Table B holds the same points as the rows below and some others, measured another way and shuffled. Each row below is followed by which row of B it is.
B:
0: [ -68 -109  319  -65  -22 -143 -228  167 -110   46   68    2 -106  -71
  566 -372  -54    0  145 -116   17]
1: [-115 -249  379   75   26   19 -294  335  -98 -138  437 -209   84  -86
  307 -243   43 -113   84 -276  -77]
2: [ 385 -161  126 -309 -170 -166 -390 -319 -123 -271  135  161 -191   -5
 -243  280  175 -138  314    9   23]
3: [ 230 -137  -48 -355   56  -45  -89 -292  -19 -307   71  122  -69   56
 -189  335 -112   41 -174  109   75]
4: [-146 -178  113  -88    9   37 -113   97   18   97  -38 -125  335   24
  462 -234 -335  373  -18   50  106]
5: [ -98   22  219  132 -409  -62  -39  252 -146   67  168   17  323 -217
  125 -151  -72 -101  392  -99  141]
6: [-469 -101  133   90  268   36 -124  500   -9    7  221 -217   36 -146
  377 -166  158   44  113  -92  143]
7: [ 109 -168  179 -129 -266   -8 -436 -194 -164 -140   15 -133  -48 -100
  -15  146 -240  236  236 -179  124]
8: [-477  -12   -6  189  540  235  197  100   44  143 -138 -394  207 -109
  283  -98 -158  266 -295  -94  214]
9: [-258  -10  165  188 -189   47  -39  118  -97   87   81 -124  224 -209
  -52  -85  -27  -42   88 -254  182]
10: [-314   -8   70  120  587  145  254    9   35   52  -53 -269    5  -77
  294  -67  -49   46 -534 -123   73]
11: [-306  -44   68  142  246  -14  139   76  130  279  -11  -31  270  -28
   88 -104  392  -77 -301  -30   25]
12: [ -34   62   67   14  231  -47  284 -184   24   51  -69   36  -26  -61
   75  116  100 -108 -577  -46  -25]
13: [ 155   99   89   16   16  -89  260 -342  -44   18  -59  130    4  -85
 -168  186  119 -255 -376  -58   -7]
14: [ 252  -22  102 -164  197 -140   19 -272  -46  -49  -22  157  -58   27
   55    7  217 -241   84  107    3]
15: [ -78 -255  -62 -109 -111   73 -131 -214  129   58   50   34  525   86
 -468   79   94   83  -81  -20  162]
16: [ -46  228  -13  112  -66  -70  308   13  -65   27    5   70   56 -239
  -69  389  186 -130 -117   72   94]
17: [ 232 -189  138 -239 -336 -104 -267 -256  -93 -308  266  168 -100  -47
 -457  302   43 -196 -118 -192    6]
18: [  52   60  200   43  198  -75  240  -77  -77   -2   29   49  -23  -84
  242 -148   20 -282 -215  -62  -23]
19: [-205  -91  197   78  383  115   58   -3  -35  133 -133 -269  172  -28
  573 -385 -332  208 -150  -99   99]
20: [ 309 -171   14 -348   22  -93 -276 -356  -40 -174  -38  105  -46   83
  -65  213   -1   97  189  148   84]
21: [ 346  -62  -18 -471  -75 -224 -118 -456  -32 -184 -180  270 -343   64
   74  388 -141  190 -325  177   12]
22: [ 338   37   -3  -70  -19  -25  239 -270  -59 -210  167  145  264  -50
 -395  369  132 -338   12  137   16]
23: [ -81  109  167  130  -77  -85  170   -6  -70  126    2   61   95 -174
   61  -36  140 -209  -80 -101   52]
24: [ 527 -100  140 -345 -404 -220 -131 -166 -124 -274  229  328  118   19
   -5  173 -100 -160  269  207  -48]
25: [-119 -128  135 -129  133   57 -122  100  -93 -127   25 -196  -13  -57
  480 -110 -455  311  -63  -45  129]
26: [-199   50  154   59   74  -37   87  205  -78   85   -6  -75   45 -150
  478 -158 -118   73   10  -12  105]
27: [ 223   77   -3 -155  -64 -125   20 -491  -63   69 -306  124  -64  -44
  -54  273   -8   98  -73   97  103]
28: [-283   12  118  128  236   43  336  431  -18 -154  419  -28  181 -158
   95  -90  103 -384 -247  -83   47]
29: [   9  117  221  229  162   33  168  -19 -156  -41   88 -192  -30 -227
  153  142   52 -169 -112 -163  -16]
30: [ -81   97  335   10 -434 -307 -190  133 -196  -13  130  187 -522 -294
  159   73  234 -261  -91 -328  -14]
31: [ 353 -220   80 -392  -22 -175 -354 -368  -22 -168   28  203 -104  114
 -100  129  143  -37  172  109   12]
32: [-576   60  -79  213  105  101  266  415   94  220   55 -120  449 -180
   64  -28  126   87 -109   20  254]
33: [ 125 -245   96 -268 -328 -123 -414 -102   20   94  -74   70  259   81
  233   15 -126  420  199  141   49]
34: [-184   20   12   23  -94   24  175  136    2  137  -31    8  447  -89
  186 -136 -203  118   64  102  203]
35: [ 295 -136  202  -45  285  -38  164 -540   57  106 -100   63  209  152
    7 -152  109 -219 -508  -59 -160]
36: [ -21 -242  106 -262  -40  -79 -348  128  -25 -141  168   31   50   25
  209 -113  -67  121  282   45  119]
37: [ 446  -24  -22 -418 -398 -254   52 -148  -50 -270  196  471  134   34
 -146  295  -55 -181  111  331   30]
38: [ -21   12   69   11    3 -110  202 -149   76  294 -153  163  347   18
  113 -160  174  -80 -151  101   44]
39: [-322   28  148  102  181    7  144  257  -25   51   64 -131  -19 -157
  411  -66  -45   52 -357 -108   46]
40: [-400  -60   50  188  105   58  128   80  109  311  -34  -53  436  -66
  -78 -235  241  -74 -137 -126  177]
41: [-283  -78  114  -20  297   80   18  344  -55 -103  142 -220   41 -103
  525 -161 -268  161  -42   -9  128]
42: [ -88 -100 -125 -207 -150   50 -233  -51  -41  -89  -68  -62  192  -72
 -107  259 -242  388  323  129  332]
43: [ 251  158  -18 -141 -345 -221  112 -346  -84  -69  -44  337 -120 -147
 -415  516  230 -233 -118   52   74]
44: [-373 -215  167   71  371   77 -208  297   35  106  122 -254  204  -23
  363 -393  144   65  225  -95  132]
45: [ 489   92  -27 -394 -134 -218  151 -437  -85 -110 -241  309  -75   32
  256  285 -329  144  -97  366   30]
46: [ 343   64 -132 -323 -467 -138  167 -242  -55 -235   79  391  233  -48
 -404  457 -164 -104   56  273  159]
47: [ 397   21  -35 -404 -155 -227  190 -167  -17 -257  127  418    6   44
   18  317  -46 -154 -182  347  -34]
48: [ 264  149   37 -195  -41 -222  288  -30  -60 -164  106  295 -127  -88
  202  353   72 -187 -246  258  -77]
49: [ 387 -172  242 -224 -298  -59 -329 -338 -207 -334  150    7 -140  -58
 -115  224 -288    1   53 -181  -10]
50: [-240  -31  128   31  380  -70  -48  179   -7   30   83  -94 -202 -106
  311  -26  345  -93  -67  -52   33]
51: [ 365 -135   42 -272  350  -32  155 -505   33 -196   18  149   51  154
 -139   87    6 -229 -394  100  -56]
52: [ 206    0  124 -109   30 -150 -176 -268  -93   62 -165   39 -113  -50
  179  118  159   44  248   87   43]
53: [-117  -78  267   69   37   31 -140   99 -125   10   37 -217   37 -134
  443 -191 -256  152   37 -178   61]
54: [-221   39  206  178   46  -38  125  152  -67  -28  243   -8  -67 -214
 -102   26  304 -391 -257 -287   19]
55: [ 111 -263  110 -271 -245  -89 -311 -106   33   96  -66   70  337  114
  296 -151 -228  371  118  136   52]
56: [ -13  -10  423  100  -66 -122 -121  239 -189   18  137 -100 -124 -183
  676 -270  -86  -57  105 -184  -81]
57: [-125 -136  330  146  115   42  -15   41  -48  174   27 -179  270  -44
  437 -469 -146  -13  -91 -221    0]
58: [ 338   13   10 -244  -87  -78   67 -336 -112 -332   87  133 -144  -72
 -215  501 -133  -77 -255   56    9]
59: [-288   15   61  -13  247  -35  352  519   43  -55  282   60  207  -82
  470 -203  -17 -154 -212  148   58]
60: [ 437  -17  103 -244 -222 -250   59 -396   -5   22  -61  365  100   64
  -14  118  136 -174 -103  195  -90]
61: [-198  106  109   62   61  -78   88  128  -52  240 -216  -77   26 -149
  620  -85 -116  274  -17   80  108]
62: [ 232  -36 -181 -497 -187 -269  120 -277  147   47 -192  485  128  155
   74  246  -27  200 -316  470   66]
63: [ 136  254  -70  -76  -87 -166  470   33  -41  -70   52  287  102 -150
   54  370   77 -200 -149  310   45]
64: [ 196 -175  203 -186 -297   -6 -431 -324 -177   -3 -211 -135   93  -26
  276  -97 -563  450  343  -83  164]
65: [  17  -24  233   94  439   74  140 -325  -61   79 -170 -210  -44  -27
  299 -185 -126  -44 -387 -192  -24]
66: [  26 -263   19 -304   -7  -11 -400  -45  -10 -132   46  -40  120   56
   96    5 -134  275  351  111  183]
67: [-240   -7  178  226  296   59  138  -29    9  104   38 -197   19 -131
   35   16  219 -131 -477 -274  -20]
68: [ 173  155  -36 -159  -82 -173  203  -81  -51  -71  -26  215  -63 -113
   83  414   69  -36 -111  252   36]
69: [-542 -138  190  412  112  165  -98  221   52  258  171 -333  384 -179
 -203 -148  412  -92 -110 -425  105]
70: [  49  -51  172   -9  437  -19  228 -112   19  110  -50    4  210   74
  408 -391   16 -184 -104   78   -8]
71: [ -90 -139  216   57 -411   11 -467   13 -157  -65  129 -198   -8 -215
 -126  240  -38  203  202 -318  119]

[  -4  -78   12   43  255  -61 -127  -89   81 -112   -3  207  -47 -132
  111   47  -58  115  -41  127  117 -237 -141   48    7  130  -39  -42
  -94   37   15   65] -> 16
[  31  -19  -72  235   36   17  -98 -172   26 -116  151  -53   48 -103
 -122  100 -103  159  -20  -74   93  -66   16 -142 -148  182 -105   -5
 -169  263  -76  -59] -> 66
[-164  127   26  -71 -382  -14   64  201 -211  126 -299 -191  139  123
 -140   13  287   16 -373 -468 -217  -21  594  186  -25 -252  110   33
   86  -87  105  184] -> 25
[-140  103  158  -72  -35   95   14  144 -164    9  -51   55  -74  -80
  115 -147  -25  166 -220 -280 -100 -186  231   48  133   73  -32 -175
   -9   63   91  271] -> 49
[-109  162 -121  235 -114  -78    6  -94 -119   45  138  -36   53  -86
 -173   58   20   72 -193 -228   39  -73  165 -116  -43   17  -35 -138
   -1  270  -20   51] -> 14
[-127  379 -218  -59 -500 -321 -100 -118  -52  -70  -39 -242  273   62
 -197  233  113  -98 -113 -124 -154  387  560   82 -138 -404   29 -303
  -41   28  293  163] -> 20
[-204   49   26   20  -66  121   11  115 -169   37 -146   27   27   14
   56 -165   47  112 -242 -321  -38 -139  281   49  -47 -168   17 -102
   65   37   69  282] -> 58
[  79  201 -104  133 -240 -239  203  127 -145 -105 -173 -356   38   49
  -75   90  130 -102 -187 -214   32  -13   94 -277 -244  -42  -42  137
  356  -88  101  -78] -> 11
[   0  -16 -113  139  -31 -212 -123 -166   38 -232 -108 -133   92   45
   24  141  133   27  -10  -25   52   10   96  -84 -450 -147  -74   13
  -53   16   87 -124] -> 40
[ 289  171   91  -93   86 -162   39   92  102  -64  -75 -401 -109  186
   -1  148   27 -196  -76  -85 -125  105 -162 -141  -94  227 -105   83
  100 -205  -24 -249] -> 55
[ 109 -123  195 -100   39  -73  -41   83   46  -24 -151   57  -15 -119
  -62  202  142  157 -189  -47 -100 -317  119  235  233  373   55  222
 -174  -68  -37  -47] -> 64
[  29  -11  125  -40  -53  -45  -48   24  -26 -142  -45  103   11 -201
   37   84  -52  193  -70  -12  -31 -215  194   83  127  203   14   -1
 -126   60   83  132] -> 7
[ 135  -37   63  149  289  146 -278 -285  172 -194  309   -3  -53  -38
   45   13 -324  120  200   37    9   67 -123 -159 -243  202 -156 -214
 -374  305 -126  -98] -> 36
[ 179  235   47  -30 -255  -75  110  159  -62  112  -56 -158   91   44
 -237  116  -42 -204 -141 -167 -195   49  342   13  123  -74  238   39
  191  -49    0   69] -> 0
[  35   24  140 -160   17    1  -40  109   11  -25 -132  -49  -28  -19
   24   65   30  101 -172 -114 -109 -108  119  155  172  202  -24   24
  -93  -96   40   94] -> 53
[ 183   23   -9   76  150 -162  -13  -27   95  -72  -71 -207  -56  113
  -24  141   90 -117  -71  -29    5  -50 -167 -114 -227  110  -52  119
   66  -89  -63 -245] -> 38
[-140  127 -125  169  107  167   31   49  -95  201  -37 -214  -21  269
  -75 -186   51 -118 -279 -422    3   54   -7 -137 -251 -240  -60 -104
  183   41 -120   52] -> 59
[ -37  259 -114    9   -5   49   11   63  -36  177  -61 -229   34  304
  -85 -107  -14 -289 -182 -270 -105  233  119  -59 -176 -389   62 -178
  226  -92  -19  109] -> 47
[ -85  222  -53  -56 -199 -277  -13   20  -69    7 -149  -30   89   39
  -26  105  180 -116 -187  -93 -113   17  326  107  -55 -274  106 -150
  110  -88  188  121] -> 23
[-323  352  -81 -248 -355 -286   56  174 -197   57 -231  -73   76  -34
   18   63  265   65 -430 -228 -100   25  370  216  294 -145  -66 -271
  115 -157  360  385] -> 29
[ -69  268 -131  -22 -266 -195 -185 -195   15 -182   67 -141  172   11
  -52  141  -69   -4   34  -22  -91  320  368   -7 -204 -264  -56 -348
 -165  112  226  139] -> 6
[  53  115   59 -183   20    1  -27  123   37 -105 -202 -440  -60  232
  102   10   76    2 -164 -240 -111  185  -32  -38 -151  100 -244   10
  -15 -235   75  -46] -> 35
[ -67  237 -163  172  123   34   63   26  -62  225   54  -94  -33  187
 -100 -125  -26 -242 -217 -233   29   49  -74 -152 -120 -258   39 -180
  287   44 -104   81] -> 37
[-138  282 -120   76 -439 -335   80   40 -218   21 -174   76  200  -29
 -102   68  183 -190 -180 -128 -113  -30  610   42 -160 -573  318 -181
  315   11  255  230] -> 43
[  68  -94   96  109  -71 -145  -37  -30  -28  -99  -89  103   52 -146
  -69  168  127  108  -91  -53  -53 -304  254   72  -77  104  128  146
  -84   88   -3  -69] -> 27
[-237  246 -138  -97 -388 -367  -29    6 -136  -42 -262  -19  195   22
  -27  137  299  -58 -243 -119 -110   59  522  196  -86 -448  108 -206
  103 -114  335  237] -> 9
[  11  132  -15  136   48   -9 -172 -226   28 -178  322  124   13 -220
   13   33 -327  153  114   71   42    6   56 -143  -21  125  -82 -331
 -223  345   41  133] -> 2
[ -95 -182   72   -4  -79  172 -119   31  -50 -149 -257 -135  100   46
   37  -16   99  273 -145 -290  -51  -87  318  118 -237  -18  -85  144
 -209   -4   27   85] -> 10
[ 181  -14   54  241  183  117 -159 -222   94 -204  328  -13  -41 -139
  -18   22 -355  139  182   19   50  -35  -86 -258 -188  283 -114 -113
 -251  355 -137  -90] -> 31
[ 260  -50  176  -76   91 -142  -38   50  119  -47 -102  -17  -32  -39
  -56  229   67  -25  -66   51 -119 -201   37  131   96  286  107  204
  -79 -106  -62 -166] -> 61
[  77  -79    1   61  156 -106  -80  -97   63 -427  -17  -52  -59 -218
  236   69 -162  281   85  166  227 -147 -248 -213 -171  332 -288   41
  -97   33  130    0] -> 69
[ -52  225   61 -156 -336 -134   24  155 -141  -27 -272 -232  101  171
   14    4  185 -111 -198 -304 -260  121  523   91 -162 -336  102 -113
  122 -167  208  148] -> 39
[  88 -224  182  -36  376  159 -277 -138  173 -222   -6  130  -81  -17
  229  -41 -163  191  116   71  -10 -140 -102   70 -193  160  -93  -47
 -339   39  -56   -9] -> 13
[  23 -113 -154   77  150  -24    9   41   92  106 -247  -61   78  118
 -157  127  174  -59 -247  -53  129 -142 -119  127  -44  -32   44  304
  117 -180 -116  -50] -> 34
